Below are the code and all the weights of a small trained network. Each question names an input and a class and asks about switching units off, where a switched-off unit gives its printed mean instead of its output.

import numpy as np


def w(rows, s, z=0):
    codes = np.array(rows[::2]) - 128.0
    scale = np.full(codes.shape[1], s)
    scale[-1] = z or s
    return codes * scale


def norm(h):
    return h / np.sqrt((h * h).mean(-1, keepdims=True) + 1e-5)


def f(y):
    return y / 2 * (1 + np.tanh(0.7978845608 * (y + 0.044715 * y**3)))


def log_softmax(a):
    a = a - a.max(-1, keepdims=True)
    return a - np.log(np.exp(a).sum(-1, keepdims=True))


def net(x, mask):
    res = np.array(x, float).reshape(1, 2) / 4 @ E
    u = 0
    for l in range(2):
        y = f(norm(res) @ A[l][:, :-1].T + A[l][:, -1])
        res = res + np.where(mask[u : u + 4], y, B[l][:, -1]) @ B[l][:, :-1]
        u += 4
    return log_softmax(norm(res)[-1] @ U[:, :-1].T + U[:, -1])


A, B = {}, {}
E = w([
[211,120,147,162,99,70,61],'x0',
[121,4,57,94,207,182,86],'x1',
],0.011)
A[0] = w([
[98,123,210,135,132,69,195,4],'0.n0',
[100,179,182,35,116,125,154,7],'0.n1',
[225,130,76,115,126,40,123,13],'0.n2',
[63,91,2,53,138,121,91,230],'0.n3',
],0.0081,0.0033)
B[0] = w([
[152,254,77,194,100,135,143,147],'0.n0',
[70,133,84,200,126,74,104,150],'0.n1',
[127,80,183,178,162,86,175,162],'0.n2',
[146,193,133,178,101,89,128,254],'0.n3',
],0.0099,0.0079)
A[1] = w([
[122,146,110,217,151,109,173,210],'1.n0',
[138,97,22,127,185,165,58,3],'1.n1',
[83,138,134,96,183,174,197,19],'1.n2',
[29,135,154,90,115,159,247,174],'1.n3',
],0.012,0.0026)
B[1] = w([
[84,72,79,68,162,196,128,255],'1.n0',
[116,246,118,137,78,134,150,208],'1.n1',
[171,76,165,157,76,77,113,173],'1.n2',
[209,124,187,151,134,70,90,226],'1.n3',
],0.014,0.0098)
U = w([
[101,243,99,155,82,141,143,179],'0',
[237,2,181,192,134,56,73,4],'1',
[75,26,89,77,197,215,143,155],'2',
],0.013,0.0027)

Each question gives the input, the list of numbers given to net, and the class t.
The units are the neurons (one row each of A and B). Each row of codes is followed by its name. A weight is (code - 128) times the scale printed after its matrix; where a second scale follows, it is the last column's (A, B and U).
mask holds one flag per neuron, layer by layer. A switched-off neuron (its flag False) gives its mean, the last column of its row in B, instead of its output. The means were averaged over made-up inputs and are rounded, as every weight is.
A unit's drop is (log p(t) with every unit on - log p(t) with that unit switched off) / (log p(t) with every unit on - log p(t) with every unit switched off).
The circuit of an input: a set's keep is (log p(t) with only the set's units on - log p(t) with every unit switched off) / (log p(t) with every unit on - log p(t) with every unit switched off). Starting from all 8 units, units are removed one at a time, each time the one whose removal leaves the highest keep (on an exact tie, the one counted first), for as long as the keep stays at least 0.8.
circuit, biggest first: the units of the circuit, biggest drop first
most important unit: the unit with the biggest drop
k most important neurons: the k neurons with the biggest drops, biggest first
top k neurons in layer l: the k neurons of layer l with the biggest drops, biggest first
drop when u is switched off: that unit's drop, to one decimal
input [-8,6], class 1: most important unit -> 1.n2
input [6,7], class 0: 2 most important neurons -> 1.n1, 1.n3
input [3,-2], class 2: 2 most important neurons -> 1.n3, 0.n2
input [-8,-7], class 1: 4 most important neurons -> 1.n3, 0.n3, 1.n1, 1.n2
input [3,1], class 2: 2 most important neurons -> 0.n2, 1.n3
input [-6,5], class 1: 2 most important neurons -> 1.n2, 1.n3
input [-2,-2], class 2: top 2 neurons in layer 1 -> 1.n0, 1.n1
input [3,2], class 2: 3 most important neurons -> 0.n2, 1.n3, 1.n2
input [-3,1], class 2: 2 most important neurons -> 0.n3, 1.n0
input [-4,4], class 0: 2 most important neurons -> 1.n1, 0.n2
input [-5,-4], class 1: top 2 neurons in layer 1 -> 1.n3, 1.n1
input [-3,4], class 0: 4 most important neurons -> 1.n1, 0.n2, 0.n0, 0.n1
input [-3,-3], class 2: circuit, biggest first -> 1.n0, 1.n1
input [-6,-2], class 1: most important unit -> 1.n3
input [5,5], class 0: 2 most important neurons -> 1.n1, 1.n3
input [-4,-1], class 1: 2 most important neurons -> 1.n3, 0.n3
input [-7,6], class 1: 2 most important neurons -> 1.n2, 1.n3
input [1,4], class 0: drop when 0.n2 is switched off -> 0.1
input [0,3], class 2: drop when 0.n3 is switched off -> 3.3
input [0,8], class 0: drop when 1.n1 is switched off -> 0.2
input [-2,-1], class 2: most important unit -> 0.n1
